A =
array([[153,  94, 182, 125,  30, 114,  97, 112,  77,  98, 136, 112, 102],
       [ 78, 190, 184, 204, 151, 166, 100, 197, 148,  80, 121,  87, 137],
       [127, 169,  62,  99, 120,  43, 166,  47,  77, 166,  92, 154, 124],
       [138, 131, 134, 139, 127, 160, 113,  99, 161, 114, 104,  90, 167],
       [144, 122, 102,  85, 132,  91, 111, 192, 181,  64, 159,  90, 143],
       [158, 144, 112, 133,  60, 149, 151, 185, 138, 130, 149,  74, 133],
       [120, 166,  84,  89, 154, 121,  73, 198, 121, 195, 127, 133, 207],
       [140, 132, 102, 157, 128, 159, 160, 135,  99, 165,  99,  93,  73],
       [ 84,  74, 104, 122, 110, 222,  67, 152,  96, 110,  30, 189, 104],
       [156,  68, 136,  76, 134,  47,  17, 196, 112, 171, 188, 167, 174],
       [ 53, 118, 151,  71,  99, 172, 142, 120, 121, 131, 173,  63, 134]])
Indices start at 0.
(0, 0) -> 153
(10, 11) -> 63
(3, 12) -> 167
(1, 6) -> 100
(7, 12) -> 73
(5, 4) -> 60
(8, 4) -> 110
(2, 12) -> 124
(4, 10) -> 159
(1, 2) -> 184
(6, 4) -> 154
(0, 10) -> 136
(3, 1) -> 131
(6, 7) -> 198
(2, 1) -> 169
(7, 10) -> 99
(3, 6) -> 113
(3, 11) -> 90
(6, 11) -> 133
(4, 4) -> 132
(3, 10) -> 104
(4, 12) -> 143
(7, 5) -> 159
(7, 1) -> 132
(4, 6) -> 111
(9, 4) -> 134
(3, 3) -> 139
(1, 7) -> 197
(3, 0) -> 138
(5, 11) -> 74
(1, 4) -> 151
(9, 5) -> 47
(5, 1) -> 144
(1, 11) -> 87
(10, 5) -> 172
(8, 5) -> 222
(10, 1) -> 118
(4, 2) -> 102

M =
[[176 117 120  74 148 141 106 134 166 180  58]
 [163  91 196  84 170  76 182 141 101 105 138]
 [102 107 135 123 125 196 129 175 136 111 128]
 [237 185  87  92 114  91 119 139 136 183 187]]
Rows and columns are counted from 0.
row 0 col 0 = 176
row 3 col 7 = 139
row 0 col 1 = 117
row 2 col 3 = 123
row 3 col 10 = 187
row 2 col 4 = 125
row 1 col 10 = 138
row 0 col 3 = 74
row 3 col 4 = 114
row 0 col 4 = 148
row 3 col 9 = 183
row 1 col 9 = 105
row 2 col 2 = 135
row 1 col 2 = 196
row 1 col 7 = 141
row 0 col 5 = 141
row 2 col 8 = 136

m =
[[115 148 124 107 161 135 167 112 157 123 143]
 [175 104 168 157  71 186  62 161  48 130 111]
 [178  93 172 167  70 174  73 162  79 102 123]
 [128 137 131 127 126 131 127 118 121 141 122]]
m[0, 0] -> 115
m[1, 5] -> 186
m[1] -> [175, 104, 168, 157, 71, 186, 62, 161, 48, 130, 111]
m[1, 8] -> 48
m[1, 6] -> 62
m[2] -> [178, 93, 172, 167, 70, 174, 73, 162, 79, 102, 123]
m[:, 3] -> [107, 157, 167, 127]
m[1, 9] -> 130
m[:, 8] -> [157, 48, 79, 121]
m[:, 5] -> [135, 186, 174, 131]
m[3, 4] -> 126
m[1, 4] -> 71
m[0, 9] -> 123
m[2, 7] -> 162
m[2, 10] -> 123
m[3] -> [128, 137, 131, 127, 126, 131, 127, 118, 121, 141, 122]

arr =
103 29 99 57 21 45 215 19 79 115 88
107 198 114 202 198 202 121 200 125 94 121
Rows and columns are counted from 0.
row 0 col 0: 103
row 1 col 0: 107
row 1 col 2: 114
row 0 col 3: 57
row 1 col 7: 200
row 1 col 9: 94
row 0 col 9: 115

grid =
155 126 102 127 142 162 114 154 85 87 130 87 96 143 156 123
200 184 93 190 48 100 142 81 187 164 125 134 132 172 124 112
62 51 179 128 103 142 141 120 152 240 40 111 132 126 159 85
88 102 91 115 143 101 62 152 97 165 172 105 159 122 178 141
Rows and columns are counted from 0.
row 0 col 0	155
row 0 col 13	143
row 2 col 9	240
row 0 col 15	123
row 3 col 14	178
row 2 col 4	103
row 0 col 9	87
row 3 col 0	88
row 2 col 5	142
row 0 col 12	96
row 0 col 6	114
row 3 col 11	105
row 1 col 12	132
row 1 col 13	172
row 3 col 3	115
row 2 col 7	120
row 2 col 13	126
row 1 col 0	200
row 2 col 3	128
row 2 col 1	51

data =
163 120 133 124 133 97 136 149 91 236 123 80 113 139 142 149
158 26 142 56 97 169 65 136 152 75 40 74 116 95 95 113
104 139 131 120 104 104 141 121 110 187 91 112 67 175 115 85
106 150 169 121 148 131 149 117 119 188 90 99 120 163 88 92
73 119 92 153 129 140 141 105 84 52 151 131 89 126 141 187
180 167 135 171 161 88 84 144 96 161 159 97 146 141 105 82
144 101 157 142 158 109 138 175 96 134 149 83 163 66 100 112
data[0][0] => 163
data[1][2] => 142
data[2] => [104, 139, 131, 120, 104, 104, 141, 121, 110, 187, 91, 112, 67, 175, 115, 85]
data[3][4] => 148
data[6][9] => 134
data[6][12] => 163
data[4][5] => 140
data[6] => [144, 101, 157, 142, 158, 109, 138, 175, 96, 134, 149, 83, 163, 66, 100, 112]
data[:, 2] => [133, 142, 131, 169, 92, 135, 157]
data[1] => [158, 26, 142, 56, 97, 169, 65, 136, 152, 75, 40, 74, 116, 95, 95, 113]
data[0][5] => 97
data[3][9] => 188
data[2][13] => 175
data[:, 4] => [133, 97, 104, 148, 129, 161, 158]
data[5][5] => 88
data[6][8] => 96
data[:, 7] => [149, 136, 121, 117, 105, 144, 175]
data[4][7] => 105
data[0][1] => 120
data[:, 10] => [123, 40, 91, 90, 151, 159, 149]
data[6][1] => 101
data[:, 14] => [142, 95, 115, 88, 141, 105, 100]
data[2][6] => 141
data[4][0] => 73
data[5][13] => 141
data[2][2] => 131
data[5][8] => 96
data[5][6] => 84
data[6][3] => 142

B = [131 171 113 185 104 117  33 149 109  54 218 193 184]
B[-13] -> 131
B[-3] -> 218
B[6] -> 33
B[5] -> 117

x =
195  133  158  187  123   90  195   97  107  158  129   66   23  156  142  150
194  182  115   80  218  101  112   19  125  134   83   98   40  143  111   94
101  110   84  141   74   92   74   98   87   91   94  138  131  152   73  111
 30  160  110   74  108  106  112   79   90   77  130  149   77  176   39  102
x[0,0] -> 195
x[:, 0] -> [195, 194, 101, 30]
x[2] -> [101, 110, 84, 141, 74, 92, 74, 98, 87, 91, 94, 138, 131, 152, 73, 111]
x[0,13] -> 156
x[2,13] -> 152
x[1] -> [194, 182, 115, 80, 218, 101, 112, 19, 125, 134, 83, 98, 40, 143, 111, 94]
x[0,6] -> 195
x[2,15] -> 111
x[3] -> [30, 160, 110, 74, 108, 106, 112, 79, 90, 77, 130, 149, 77, 176, 39, 102]
x[1,11] -> 98
x[2,5] -> 92
x[3,3] -> 74
x[2,12] -> 131
x[:, 1] -> [133, 182, 110, 160]
x[:, 9] -> [158, 134, 91, 77]
x[:, 3] -> [187, 80, 141, 74]
x[3,10] -> 130
x[1,14] -> 111
x[3,12] -> 77

a = 164 102 110 92 153 164 225 113 68 111 87 164 119 101
a[0] = 164
a[4] = 153
a[10] = 87
a[8] = 68
